Here are made-up elements, facts about them, and rows of numbers that follow some of those facts. Name the element behind each unnamed row.

Some elements and their rows:
kivom: [  4 -15  -5  -1   3  -6  -5  -3  -5 -14   4   4  25   9   8   4  12  10
 -14  -2  -1   7   0  17  -5  -9 -16  -8   0   9  -8   2  -4 -13   3   0
  12  -3  -7  24  -3 -12   1  14  -2  11   9   2 -14]
tikol: [  4  -7   2  -3  -5 -29  -3  -8   2   4   2  13  21  -9   1  -4   2  -6
  14   8   4  -1   0   7  -4   6  -6   1  -5   0   1   9   0 -11   0   3
   8  18 -10  38 -11  29   6  18   0   7 -14   9  25]
flerine: [  6   4  -1  -5  -2  -6   1   6  -6  -2  -2   5   9  -4   5   8   7  -2
   7  -1  -8   3  -2  10  -4   9 -13  -5  10   4   8  -4  -1   7   8   3
   2  16  -3   6   4  -9  -3   6  -6   5  -2   4   2]
lobra: [  9 -13  23   6   4   6 -11 -15  -8   6   8 -11   1   0  -9  -4   5  -4
  14   1  10   6 -17 -29   3   4   8  -6  -2  -4  12   5  -5   0   1   8
   8  -4  -1 -20   0 -10   1   5   4   0   4   3   2]
drotriplal: [-15  -9   3   5   7  -9  -1 -16   2  -7  -1  -7  10   2  -8  -6  -3   9
 -11   5 -10  -2  17  27   6 -17 -13  -1   5  -6   2   3  -6  11   3  11
  -3   5  -7  26  -2  -4  -7  -4  -9   8  -8   1 -11]
plupim: [-11   1   0 -15  -4  -6  -1   3  -9  22   5   6  18   4  10   2  -1  12
  10   6  -3  -7   6  14   4   5  -9  -4 -15   0   3  -1  -8  -3  -7   6
  13  -8  -1   4   5  -2   2  -5 -17   0  -3  -8   3]
migibus: [  6  -1  -2  -8  -6  -4 -10  -1   0  -1   3  -6  -1   0  10  -4  -4   3
 -13   1  -8   5  -3  -4   7 -10   0   8  -4  -8   2   8   6  -8   5   2
   4  11   8   0  -2  11   9   8   6   4   7   7  13]
sitre: [  4 -16  -6   0   3  -5  -6  -4  -5 -15   5   5  26  10   9   5  12  10
 -17  -2  -1   7   0  18  -6 -11 -16  -8   1   9  -9   2  -4 -15   4   0
  13  -3  -7  26  -3 -13   1  16  -1  12  10   3 -15]
votrur: [  7 -18  16   2  -1   3 -10 -15  -8   1   7  -9   7   0  -9  -8   3  -7
  19   1  10   8 -27 -34   4   4   1  -5   1 -13  10   9 -12   5  -2   5
   1 -11   2 -19   3  -8   1  12  -4  -2   3  12   3]
dadak: [  5  -2  23   6   4   6 -10 -14  -1  10  14  -7  -7  -5   0   3  -3  -3
   6   3   9   2   0  -7  -2  -1  16  -3  -9   6   7  -4   3 -16  15   9
  11   8 -10 -12  -3 -14   4  -2   9   4   1  -6   9]
lonu: [  8  -9  -9  -2  -3   0 -13  -5   1 -13   7  -5   9   7  16  -1   2   9
 -29  -3  -6  10  -3   5   3 -18  -6   4  -4  -4  -8   7   5 -17   9  -1
   8   2   6   6  -3  -3  10  19   7  10  20   8   4]
zaklum: [ 11  12  -7  -3  -8   1  -6   7   1  -2   2  -2  -7  -7  14   4  -2  -4
  -6  -4 -17   6  -5   0   4   2  -5   6   9  -8  10   0   9   6  16   1
  -7  23   9 -19   6  -4   5  16   4   3  11  11  20]
tiguk: [  4   1  -1  -9  -6  -4  -9   0   0   1   2  -8  -3  -3   9  -4  -4   2
 -10   3  -9   5  -3  -6   7  -9   1   8  -3  -9   4   7   5  -7   4   3
   4  13   8   1  -1  15   9   4   5   3   4   7  13]
skiskas: [ -1   0   5 -19  -1 -18   4  13 -10   1   7  -1  -5  -1 -11  -1  -4 -19
   7   5  16  -2  -3   6   0  -1 -16  -4   5  -1  -6   3   1  -6  -1   0
   9  10   1  19  -9   6  -3  -5  15   5  -5 -11 -19]
neves: [  5   3  -1  -4  -2  -9   1   6  -5  -1  -1   7  10  -6   4   8   6  -2
   8   0  -7   3  -2  11  -4   8 -11  -4   8   4   7  -3   1   4   8   2
   2  17  -4   9   2  -5  -3   9  -5   5  -3   4   6]
zosum: [-12  -3   1   3  -2  -3  -6 -18   8  -6   1 -16 -10  -1  -1 -10 -13  10
 -23   5 -18   1  14  12  16 -27   0  11  -2 -16   3  11   4  10   6   9
  -9  11   4   1  -1  10  -1  -2  -1   5  -2   6   8]
gridrek: [  3  -8  14   4  -5  -4  -9 -18   3   6  15  -1   3 -12   1  -4 -10 -10
  14   6  11   3 -10 -10  -3   0   8   0  -8  -6   2   2  -4 -15  13   5
   3   5  -9  -1  -3  -4   8  13   2   2  -5   8  25]
kiner: [  5  -6   2  -3  -5 -31  -3  -7   1   3   2  13  21  -9   0  -4   1  -7
  14   8   5  -1   0   7  -3   6  -6   2  -5   0   1   9   1 -11  -1   3
   8  17 -10  39 -11  30   6  18   1   7 -14   9  25]
ragesem: [ -1  -4   2 -14   1  -6  -3  10  -5  -4 -12  -8  11 -11   7   2   3  10
   3   7  -7   5  -1  -2  -5   1  -6  -1   8   5   5  -3 -11 -16   1   6
  13  10  -3  41  -1   7   4 -12 -11   5 -14   9 -14]
koskan: [ 13   2  14  -1   5  -3 -13  -2  -5   8   0 -10  -7   5   2  -1   9   7
  -9   1  -7   3   2 -14  12  -3  12   5  -7   2  13   8  15  -6  -1   8
  14  19   8  -8  -6  21   7   0  18   5   8  -4  10]
taklo: [-15  -8   3   5   6 -15   0 -18   3  -3  -1  -5  10  -2  -9  -7  -3   6
  -5   7  -8  -4  18  25   6 -13 -11   1   3  -7   4   5  -5  12   3  11
  -4   9  -8  30  -4   6  -7  -2  -7   7 -13   3  -3]

Facts:
samar θ a; kiner θ a; nosezol θ a; vidra θ a; klozel θ b
koskan θ c; migibus θ c; pelibruk θ a; kavus θ c; fluzi θ a
vobra θ c; plupim θ a; taklo θ a; lobra θ b; guve θ b
pegok θ b; nugofel θ c; skenan θ c; simum θ c; klabri θ a
klufel θ b; skiskas θ a; tiguk θ c; gridrek θ b; tradas θ b
neme θ a; mirek θ c; sogam θ c; gritetrir θ c; fenar θ b
gata θ b; nukla θ c; piplal θ a; karik θ c; stadrul θ b
buskobrak θ c; voplal θ a; bime θ b; dadak θ b; dusumon θ c
berin θ c; graska θ a; papla θ a; zosum θ c; luzi θ a
vabrek θ a; zabrum θ a; beges θ a; plaflem θ b; greflir θ c
gobik θ c; gagozim θ a; pamuzok θ c; dredrun θ b; trugros θ a
dustu θ b; vegru θ a; trabrir θ b; vagre θ b; sases θ a
drafu θ c; rupen θ a; tiflobo θ a; naklen θ a; mekle θ b
sitre θ a; potre θ a; rupunal θ a; goskomek θ c; tikol θ a
zaklum θ c; tebo θ a; drutuvo θ c; sudur θ c; datreto θ a
pogin θ a; lonu θ c; skelugrek θ c; grase θ a; ragesem θ a
pemafum θ b; votrur θ b; sina θ c; zadre θ a; trulizi θ b
zuski θ b; busudren θ a; neves θ a; dozan θ a; sasti θ a
votri θ c; komuklo θ c; brusom θ a; klodokas θ c; skemik θ b
veklem θ c; velun θ a; sude θ b; sotre θ a; flenor θ a
pupla θ c; skagaflum θ a; nifak θ b; nazur θ c; flugres θ a
plukles θ b; stuklel θ b; plomi θ a; drefor θ c; bagon θ a
klamil θ a; flufla θ a; skeraram θ a; kubri θ c; dagro θ b
sagros θ a; tisek θ a; nobrel θ b; drotriplal θ a; drigan θ c
defo θ a; gana θ a; fledros θ a; rubem θ a; kivom θ a
neplal θ b; boflum θ b; zevo θ a; flerine θ a; sopel θ b
kiner λ tikol; nosezol λ kavus; vidra λ neme; klozel λ voplal; koskan λ vabrek
migibus λ pemafum; pelibruk λ stadrul; kavus λ zabrum; fluzi λ zuski; vobra λ trulizi
plupim λ tebo; lobra λ datreto; guve λ zaklum; pegok λ plaflem; nugofel λ votrur
skenan λ nukla; simum λ potre; klabri λ dustu; klufel λ bime; skiskas λ goskomek
tiguk λ zadre; gridrek λ fenar; tradas λ skelugrek; neme λ mirek; mirek λ dadak
sogam λ pogin; gritetrir λ kiner; fenar λ simum; piplal λ gobik; karik λ nugofel
stadrul λ vagre; buskobrak λ defo; bime λ trugros; dadak λ tradas; dusumon λ lobra
berin λ tisek; graska λ vidra; papla λ greflir; luzi λ klozel; vabrek λ graska
zabrum λ drefor; beges λ taklo; plaflem λ sasti; greflir λ gagozim; gobik λ plupim
dredrun λ drigan; dustu λ mekle; trabrir λ lonu; vagre λ karik; sases λ sopel
drafu λ dredrun; rupen λ skiskas; tiflobo λ neplal; naklen λ velun; mekle λ neves
sitre λ boflum; potre λ veklem; rupunal λ pupla; goskomek λ brusom; tikol λ nifak
zaklum λ sudur; tebo λ nosezol; drutuvo λ plukles; sudur λ flerine; datreto λ votri
pogin λ gritetrir; lonu λ sitre; grase λ flugres; ragesem λ sude; pemafum λ trabrir
votrur λ skeraram; sina λ nazur; zadre λ buskobrak; trulizi λ guve; busudren λ naklen
neves λ bagon; dozan λ vobra; sasti λ fluzi; votri λ koskan; komuklo λ sases
brusom λ sina; klodokas λ piplal; skemik λ luzi; veklem λ beges; sude λ tiflobo
flenor λ kubri; pupla λ drotriplal; nifak λ skenan; nazur λ klufel; flugres λ klamil
plukles λ zosum; stuklel λ klodokas; plomi λ gana; drefor λ skemik; bagon λ dozan
klamil λ drutuvo; flufla λ pegok; skeraram λ dusumon; kubri λ papla; dagro λ pelibruk
sagros λ grase; tisek λ zevo; nobrel λ flufla; drigan λ sagros; defo λ ragesem
gana λ rupen; fledros λ gridrek; kivom λ rupunal; neplal λ nobrel; boflum λ kivom
zevo λ stuklel; flerine λ busudren; sopel λ berin

Rows to name:
No name comes twice in this set of rows, the named rows included.
[  2  -4   2  -7  -1 -14  -2  -1  -4   1   0   5  13  -2   0   1   5   2
   6   4  -2   1   0   6  -1   1  -8  -3  -1   3   3   4  -1  -4  -1   4
   9  10  -5  22  -4  11   0   4  -4   6  -7   2   2] => fledros
[  2  -8  14   1  -3   6  -8 -13   0   3  13  -7  -1  -7   0  -1  -6  -6
  10   3   8   5 -12 -13  -1  -3   6  -3  -4  -5   3   0  -6 -10  11   5
   3  -3  -6 -13   2 -17   4   6  -1   1   0   4   8] => dagro
[ -1  -1   5 -17   0 -17   3  10  -9   1   6  -1  -1  -1  -9  -1  -2 -14
   6   4  11  -1  -3   6   0   1 -14  -4   4   0  -4   2   1  -6  -1   1
   9   9   0  18  -8   7  -2  -3  11   5  -6  -8 -16] => rupen
[-11   0   3   5   2  -5  -8 -18   7  -2   1 -17  -8   0  -1 -11 -11   7
 -22   5 -15  -1  17  12  15 -23  -1  12   0 -16   5   9   4   9   8  10
  -7  13   5   5  -2  10   1  -3   3   6   0   4   8] => skelugrek
[  3 -15   8   7   0   9 -11 -16   0  -8  18  -5   8   0   7   2  -4  -1
  -7  -1  10   9 -10  -3  -6 -10   1  -5  -5   0  -6  -1  -6 -20  17   2
   6  -8  -9  -7   0 -31   6  15   1   6  12   4   0] => trabrir
[-17  -7   5   4   5  -9   0 -14   1  -3  -2  -7   8  -1  -8  -6  -6   9
  -6   7  -9  -6  19  26   9 -12 -13  -1   3  -5   4   4  -6  11   0  11
  -4   5  -5  24  -1  -2  -9  -4  -9   6 -11   0  -7] => voplal
[  4  -1  -3  -4  -7 -16  -9  -9   6   2   4  -2   2  -6   7  -9  -7  -3
  -5   5  -5   3   0  -3   8  -8   2  11  -7 -13   3  11   7  -8   5   4
   1  18   5  13  -7  27  10  15   7   4   0  11  29] => skenan
[ -3   4   2  -4 -13   8 -13   6  -8  12   3  -2   1  -5  16  -1 -19  12
  -6   7  -5 -11   4   6  25   7  -4   1 -14  -4   2   6   1 -15 -13  -1
   2   2  16 -10   5  -2   9  16  -5   1   7   3  15] => drefor
[  8  -9  14  -3   8  -9  -5   1 -13   5  -5  -1  11   7  -8   0  19   5
  10   1  -2   2  -4  -9   4   7  -3  -6   0   8  13   6   2   5 -11   8
  14   8   0  12  -4  15  -4  -1   2   5  -3  -3  -7] => datreto
[ -3   6 -10 -23  -5 -12  -5  -4   4  23  13  -5   3   9  18  -6   0   4
  -7   2 -13   7   1  -5   0 -17   4  13 -17 -21   4   5   2   2  11   9
  12  -3   5 -15   3  16  13 -11  -5  -2   9  -4  23] => klodokas

The same elements again, as new rows of numbers:
Some rows with their names:
nazur: [ -4 -17   3   4  -5  -5   1  -8 -16   6  -1  -2 -12  10  -5]
sitre: [ -5  -7   0   3   9  11  -5 -17  13 -15  -3   6   2  -6   7]
trulizi: [ 20   4   2   3   5 -17   4   7   6  -3   5 -24  13  -6   5]
drefor: [ 4 -2 11  8 -3  2  1 -2 -2  7 -3 12  7 -1  2]
samar: [ -6 -12 -12 -10  -3  11  -3  -4  -5  -2  -2   3   3   6   3]
klozel: [11  9  4  7 -4  2  0  1  1  7  1 -6 -4 -3  5]
defo: [ -4 -11   2  -3   5  10   1   7   3   3   4   3   4  -5  -3]
plukles: [  6  12  -3   8  -5  -9  -3   7   5   2   1 -15   2  -5   3]
komuklo: [-2 -1  4  1  2 -9  1 -1  8 -4  2 -1 -1  6 -3]
sagros: [  6  -7  -4   8  -7 -19  -9  20  -3   0  -4  -5  10  -9   2]
boflum: [  0  16  -1  11   8  11  -1 -22  18 -13  -1  -5  -3  -7   7]
pelibruk: [-6  2  3 -4 -1  3  1  1 -9  3 -2  5  3 -6 -1]
drotriplal: [ -5 -11 -13 -10  -3  16  -2  -9  -4  -3  -3   0   4   5   3]
berin: [ -8   4  -2  -2   4 -12   1  11  15  -8   7   2 -15  11  -1]
klamil: [  2  -1  -6  11  -8 -15  -6  15  -6   1  -5  -2  13  -8   0]
zabrum: [ 11 -11   9   1  -3   7  -6   8  -7  14  -2  15   0  -8  10]
datreto: [ -1   4   6 -13   1   1  -3   2 -10   0  -3   9 -10  -3  -5]
flenor: [ 0 -4  0 -1  1  3  0  2 -5  0 -1  7  0 -3  1]
gritetrir: [-5  1  3  5  1 -8  2 -5  5 -5 -1  2  5  4 -5]
dagro: [  7  14   3   3  -1  -1   1   2   3   6   2 -10  -5  -3   2]
potre: [ 0 -7  0 -1  1  0 -3  2 -2  1 -1  3  2 -4  1]

Name these rows:
No name comes twice in this set of rows, the named rows included.
[-6 -5  4  2  5 -1  3  1 10 -1  3 -1  7  4 -7] => buskobrak
[ -8   1  -1   6   7  14  -1 -21  10 -15  -5  11   2  -7   5] => kivom
[ -1  14   8  -3  -3   0   0   6   3   8   3 -13   0  -8   3] => stadrul
[  6   5  -2   4  -5   2   1  -6  -9   8   1  -9 -12   1   2] => bime
[-4 -6  0  1  7  8 -4 -9  7 -9 -2  6  1 -6  5] => rupunal
[-10   5   0   5   2   1   3 -16  10 -12  -2   3   5   5  -3] => pupla
[-6  1 -3 -2  2  1  1  4 -3 -1  1  7 -7  0  1] => sases
[14 11  8 10 -5  6  1 -1 -4 12 -1  2  0 -9  6] => skemik
[  0   5   2   1  -3   4   1   6  -3   5   0  20 -10  -3   7] => plupim
[ 6 -8  7  1 -2  6 -3  3 -8  9 -3 13  2 -6  6] => luzi
[ -4   8   4   3  -1  -6   2   4   9   1   3  12 -10   6   0] => gobik

